Below is a small trained network, with its code and all its weights. Each question gives an input and a class and asks what happens when units are switched off, that is, made to give their printed mean instead of their output.

import numpy as np


def w(rows, s, z=0):
    codes = np.array(rows[::2]) - 128.0
    scale = np.full(codes.shape[1], s)
    scale[-1] = z or s
    return codes * scale


def norm(h):
    return h / np.sqrt((h * h).mean(-1, keepdims=True) + 1e-5)


def f(y):
    return np.maximum(y, 0)


def log_softmax(a):
    a = a - a.max(-1, keepdims=True)
    return a - np.log(np.exp(a).sum(-1, keepdims=True))


def net(x, mask):
    res = np.array(x, float).reshape(1, 4) / 4 @ E
    u = 0
    for l in range(4):
        y = f(norm(res) @ A[l][:, :-1].T + A[l][:, -1])
        res = res + np.where(mask[u : u + 9], y, B[l][:, -1]) @ B[l][:, :-1]
        u += 9
    return log_softmax(norm(res)[-1] @ U[:, :-1].T + U[:, -1])


A, B = {}, {}
E = w([
[150,92,157,106,108,118,87,52,183,255,121],'x0',
[95,52,180,141,60,166,125,140,70,139,209],'x1',
[122,154,98,70,53,183,144,79,181,67,151],'x2',
[190,64,177,148,220,200,88,123,179,76,128],'x3',
],0.00061)
A[0] = w([
[160,128,193,150,189,39,67,150,78,197,62,60],'0.n0',
[94,167,128,83,116,89,132,87,139,129,105,7],'0.n1',
[129,201,109,29,53,168,87,38,214,86,115,63],'0.n2',
[173,116,101,129,150,115,188,208,104,61,148,85],'0.n3',
[138,119,169,163,180,72,108,183,41,145,111,37],'0.n4',
[37,229,62,126,10,50,184,151,100,189,113,57],'0.n5',
[154,69,175,192,144,176,100,141,170,95,100,64],'0.n6',
[128,236,36,136,215,71,141,83,190,117,53,55],'0.n7',
[153,97,143,56,98,106,99,47,176,232,141,81],'0.n8',
],0.0012,0.0015)
B[0] = w([
[103,83,11,190,140,141,224,174,192,171,166,187],'0.n0',
[107,53,97,194,121,103,159,199,110,155,168,134],'0.n1',
[143,68,29,211,174,166,230,191,186,157,181,217],'0.n2',
[74,172,160,177,150,158,95,95,176,150,39,177],'0.n3',
[135,73,10,197,146,154,235,171,206,221,193,166],'0.n4',
[126,103,113,35,248,41,84,19,23,109,204,251],'0.n5',
[145,153,125,45,181,60,103,38,119,122,182,168],'0.n6',
[231,59,224,29,41,37,157,238,147,128,73,221],'0.n7',
[16,212,201,234,132,161,52,102,147,131,55,222],'0.n8',
],0.0012,0.0013)
A[1] = w([
[121,182,188,140,153,148,153,175,52,26,120,32],'1.n0',
[128,169,59,48,20,182,154,79,169,62,166,72],'1.n1',
[206,98,161,172,224,214,120,156,175,18,153,117],'1.n2',
[88,93,134,165,85,137,100,167,44,165,209,78],'1.n3',
[240,32,211,122,196,170,57,114,193,104,122,33],'1.n4',
[96,71,169,181,74,184,105,123,49,178,172,48],'1.n5',
[127,196,11,87,169,74,215,207,54,46,161,178],'1.n6',
[104,75,190,178,51,209,98,161,58,125,201,25],'1.n7',
[115,94,202,99,60,166,90,159,31,122,173,1],'1.n8',
],0.0011,0.00089)
B[1] = w([
[24,159,170,219,77,183,63,80,123,223,70,161],'1.n0',
[144,56,42,206,182,135,200,210,139,213,191,181],'1.n1',
[56,161,99,78,129,25,161,64,2,151,197,220],'1.n2',
[179,118,135,91,119,38,199,148,197,80,44,183],'1.n3',
[132,215,98,19,165,47,129,20,11,111,182,197],'1.n4',
[201,100,158,88,91,42,192,178,224,68,39,178],'1.n5',
[66,92,221,217,57,178,22,95,161,189,100,252],'1.n6',
[204,69,176,39,41,34,238,188,236,60,30,176],'1.n7',
[224,64,193,70,95,2,232,155,223,75,63,157],'1.n8',
],0.00095,0.0016)
A[2] = w([
[211,208,112,75,142,106,115,168,174,103,38,4],'2.n0',
[164,77,190,86,72,142,142,161,135,110,198,19],'2.n1',
[111,175,82,58,119,85,102,90,25,152,185,13],'2.n2',
[87,172,147,202,129,177,119,199,65,25,89,78],'2.n3',
[79,196,120,173,111,196,114,180,82,40,111,89],'2.n4',
[187,135,164,67,201,215,71,77,89,79,151,36],'2.n5',
[131,159,55,70,60,247,147,75,200,53,191,96],'2.n6',
[99,155,169,162,100,176,20,55,187,227,76,51],'2.n7',
[169,112,139,140,230,208,125,102,174,98,136,131],'2.n8',
],0.0015,0.0011)
B[2] = w([
[206,22,253,37,14,83,229,199,183,18,86,208],'2.n0',
[163,153,158,68,96,82,172,157,170,73,51,191],'2.n1',
[138,117,105,100,225,123,80,34,64,7,230,217],'2.n2',
[83,189,180,120,66,193,55,49,232,213,90,232],'2.n3',
[90,155,205,158,100,180,44,45,189,187,122,208],'2.n4',
[75,209,44,85,148,8,100,45,36,114,222,193],'2.n5',
[169,32,77,231,235,140,175,235,125,225,151,248],'2.n6',
[27,229,226,187,48,254,75,139,158,29,82,254],'2.n7',
[81,168,62,122,86,88,144,109,62,92,204,228],'2.n8',
],0.0015,0.00084)
A[3] = w([
[44,219,175,192,95,248,19,106,146,123,80,111],'3.n0',
[230,99,173,19,74,97,171,187,135,104,51,56],'3.n1',
[224,91,172,48,89,85,184,199,187,90,48,109],'3.n2',
[174,81,23,219,186,175,169,230,117,208,146,100],'3.n3',
[162,70,6,224,182,166,158,212,143,209,171,76],'3.n4',
[86,134,90,99,70,41,157,174,54,238,65,113],'3.n5',
[83,37,174,96,47,122,139,108,25,85,209,112],'3.n6',
[135,137,91,56,183,72,90,21,27,86,215,94],'3.n7',
[105,169,42,55,136,75,133,48,10,116,188,9],'3.n8',
],0.0016,0.0011)
B[3] = w([
[72,208,182,184,55,197,61,48,204,210,46,250],'3.n0',
[171,59,214,98,24,58,204,221,203,73,41,214],'3.n1',
[199,39,186,30,51,82,197,198,173,28,106,241],'3.n2',
[36,24,64,212,153,238,214,233,25,188,208,194],'3.n3',
[66,33,47,223,185,245,255,236,55,230,140,197],'3.n4',
[169,136,117,111,162,210,114,108,155,52,176,199],'3.n5',
[180,164,73,102,189,81,137,141,166,131,56,212],'3.n6',
[173,231,21,70,178,63,42,68,37,73,209,251],'3.n7',
[220,215,85,56,242,103,11,36,35,17,234,218],'3.n8',
],0.002,0.0019)
U = w([
[229,244,25,13,249,16,16,6,10,15,250,253],'0',
[253,16,245,9,7,11,249,247,246,10,11,102],'1',
[9,247,245,243,19,251,12,13,243,244,9,45],'2',
[69,10,7,249,232,245,246,247,27,244,216,92],'3',
],0.0033,0.0007)

Each question gives the input, the list of numbers given to net, and the class t.
The units are the neurons (one row each of A and B). Each row of codes is followed by its name. A weight is (code - 128) times the scale printed after its matrix; where a second scale follows, it is the last column's (A, B and U).
mask holds one flag per neuron, layer by layer. A switched-off neuron (its flag False) gives its mean, the last column of its row in B, instead of its output. The means were averaged over made-up inputs and are rounded, as every weight is.
A unit's drop is (log p(t) with every unit on - log p(t) with that unit switched off) / (log p(t) with every unit on - log p(t) with every unit switched off).
The circuit of an input: a set's keep is (log p(t) with only the set's units on - log p(t) with every unit switched off) / (log p(t) with every unit on - log p(t) with every unit switched off). Starting from the 12 units with the biggest drops (on a tie, the unit counted first), units are removed one at a time, each time the one whose removal leaves the highest keep (on an exact tie, the one counted first), for as long as the keep stays at least 0.8.
circuit, biggest first: the units of the circuit, biggest drop first
most important unit: the unit with the biggest drop
top k neurons: the k neurons with the biggest drops, biggest first
k most important neurons of layer l: the k neurons of layer l with the biggest drops, biggest first
drop when u is switched off: that unit's drop, to one decimal
input [-1,0,8,5], class 3: circuit, biggest first	[2.n6]
input [7,4,8,-1], class 3: circuit, biggest first	[2.n6, 0.n2]
input [-4,-3,-7,-6], class 3: circuit, biggest first	[0.n4, 3.n3]
input [5,6,-6,-2], class 1: circuit, biggest first	[1.n5, 1.n3]
input [4,5,6,1], class 3: circuit, biggest first	[2.n6, 0.n2]
input [1,-7,-6,-2], class 1: 2 most important neurons of layer 2	[2.n0, 2.n6]
input [-6,-7,-1,4], class 1: top 2 neurons	[0.n7, 2.n0]
input [7,7,-6,0], class 1: 3 most important neurons of layer 1	[1.n5, 1.n7, 1.n6]
input [-6,5,8,-6], class 3: top 4 neurons	[2.n6, 1.n1, 1.n2, 1.n4]
input [5,4,3,5], class 0: 3 most important neurons of layer 1	[1.n4, 1.n6, 1.n0]
input [-8,-7,-7,6], class 2: top 2 neurons	[2.n3, 0.n5]
input [-6,-6,7,2], class 3: 2 most important neurons of layer 2	[2.n6, 2.n7]
input [-4,-3,0,2], class 2: top 2 neurons	[1.n0, 2.n3]
input [-2,-6,5,2], class 1: circuit, biggest first	[2.n0]
input [6,-2,-8,-6], class 3: top 2 neurons	[0.n0, 1.n6]
input [-5,-7,-1,5], class 1: top 3 neurons	[0.n7, 2.n0, 0.n5]
input [-4,3,-1,2], class 2: top 2 neurons	[0.n3, 0.n7]
input [-6,0,-8,3], class 3: top 2 neurons	[0.n4, 0.n0]
input [-8,7,-8,5], class 2: 3 most important neurons of layer 2	[2.n3, 2.n6, 2.n4]
input [0,-6,4,1], class 1: most important unit	0.n7
input [1,0,-6,-4], class 3: top 2 neurons	[0.n0, 0.n4]
input [3,-5,-8,1], class 3: drop when 0.n0 is switched off	0.5
input [8,-5,-2,4], class 2: drop when 2.n7 is switched off	0.1
input [0,-6,4,-4], class 1: drop when 0.n7 is switched off	4.2
input [-6,7,-5,-2], class 1: drop when 0.n6 is switched off	0.0
